Here is a tiny trained network, its code and every weight. The questions are about switching its units off for an input and a class, where a switched-off unit gives its printed mean instead of its output.

import numpy as np


def w(rows, s, z=0):
    codes = np.array(rows[::2]) - 128.0
    scale = np.full(codes.shape[1], s)
    scale[-1] = z or s
    return codes * scale


def f(y):
    return y / 2 * (1 + np.tanh(0.7978845608 * (y + 0.044715 * y**3)))


def log_softmax(a):
    a = a - a.max(-1, keepdims=True)
    return a - np.log(np.exp(a).sum(-1, keepdims=True))


def net(x, mask):
    res = np.array(x, float).reshape(1, 3) / 4 @ E
    y = f(res @ A[0][:, :-1].T + A[0][:, -1])
    res = res + np.where(mask, y, B[0][:, -1]) @ B[0][:, :-1]
    return log_softmax(res[-1] @ U[:, :-1].T + U[:, -1])


A, B = {}, {}
E = w([
[164,34,73,158,105,151,94,135],'x0',
[38,49,180,145,25,213,112,93],'x1',
[204,144,107,7,135,182,54,211],'x2',
],0.011)
A[0] = w([
[124,151,149,100,144,154,170,93,69],'N1',
[108,100,127,164,111,130,108,99,50],'N2',
[127,91,121,99,120,200,81,163,255],'N3',
[94,121,135,110,130,104,83,142,67],'N4',
[196,149,78,107,178,78,127,145,151],'N5',
[83,47,101,221,73,171,102,63,166],'N6',
[7,135,183,167,133,109,173,67,128],'N7',
[89,203,222,156,95,167,157,94,55],'N8',
[157,118,181,55,78,191,93,192,149],'N9',
[16,148,227,170,121,136,153,95,189],'N10',
[157,135,112,135,135,109,150,120,100],'N11',
[34,124,153,173,65,121,147,52,181],'N12',
[65,129,121,167,108,140,123,102,106],'N13',
[128,142,134,129,130,155,127,134,47],'N14',
[166,152,102,134,182,61,137,120,138],'N15',
[153,133,145,116,104,121,114,96,76],'N16',
[143,117,134,27,94,183,77,143,92],'N17',
],0.013,0.0064)
B[0] = w([
[139,145,151,98,122,105,149,120,137],'N1',
[106,109,143,97,110,138,160,158,155],'N2',
[134,100,124,111,140,122,86,11,194],'N3',
[133,111,138,172,159,83,114,122,124],'N4',
[96,181,142,92,154,173,139,174,213],'N5',
[175,78,228,98,54,195,221,146,248],'N6',
[93,86,147,180,89,126,105,72,246],'N7',
[164,152,142,32,104,149,138,149,191],'N8',
[94,75,75,91,169,115,115,57,195],'N9',
[163,82,169,100,43,194,99,48,250],'N10',
[97,126,133,143,130,124,118,163,142],'N11',
[148,52,151,189,76,88,100,50,252],'N12',
[113,82,135,133,111,100,133,123,179],'N13',
[118,111,107,143,117,123,136,161,122],'N14',
[153,180,151,164,179,156,158,179,193],'N15',
[127,135,120,133,122,96,136,119,123],'N16',
[112,122,29,74,124,93,99,102,186],'N17',
],0.011,0.02)
U = w([
[118,67,181,119,47,140,121,51,238],'0',
[88,163,125,209,180,113,119,105,47],'1',
[132,120,108,117,72,36,93,157,3],'2',
[98,115,6,80,171,111,77,67,130],'3',
[113,54,128,196,121,110,164,150,45],'4',
[80,106,116,130,102,53,79,144,3],'5',
[141,197,176,113,173,142,155,206,207],'6',
],0.011,0.0062)

Each question gives the input, the list of numbers given to net, and the class t.
The units are the neurons (one row each of A and B). Each row of codes is followed by its name. A weight is (code - 128) times the scale printed after its matrix; where a second scale follows, it is the last column's (A, B and U).
mask holds one flag per neuron, in row order. A switched-off neuron (its flag False) gives its mean, the last column of its row in B, instead of its output. The means were averaged over made-up inputs and are rounded, as every weight is.
A unit's drop is (log p(t) with every unit on - log p(t) with that unit switched off) / (log p(t) with every unit on - log p(t) with every unit switched off).
The circuit of an input: a set's keep is (log p(t) with only the set's units on - log p(t) with every unit switched off) / (log p(t) with every unit on - log p(t) with every unit switched off). Starting from the 12 units with the biggest drops (on a tie, the unit counted first), units are removed one at a time, each time the one whose removal leaves the highest keep (on an exact tie, the one counted first), for as long as the keep stays at least 0.8.
circuit, biggest first: the units of the circuit, biggest drop first
most important unit: the unit with the biggest drop
k most important neurons: the k neurons with the biggest drops, biggest first
drop of u: that unit's drop, to one decimal
input [8,-1,2], class 3: most important unit : N10
input [-3,-7,-7], class 1: circuit, biggest first : (N6; N15)
input [-8,0,3], class 3: 2 most important neurons : (N6; N12)
input [-4,8,6], class 3: circuit, biggest first : (N17; N9)
input [-1,-4,4], class 6: circuit, biggest first : (N12; N10)
input [2,-8,6], class 6: 2 most important neurons : (N5; N15)
input [-2,7,5], class 3: 2 most important neurons : (N17; N9)
input [-2,-1,1], class 6: 2 most important neurons : (N12; N10)
input [7,1,3], class 3: drop of N10 : 0.2
input [4,-4,-6], class 4: drop of N10 : 0.4
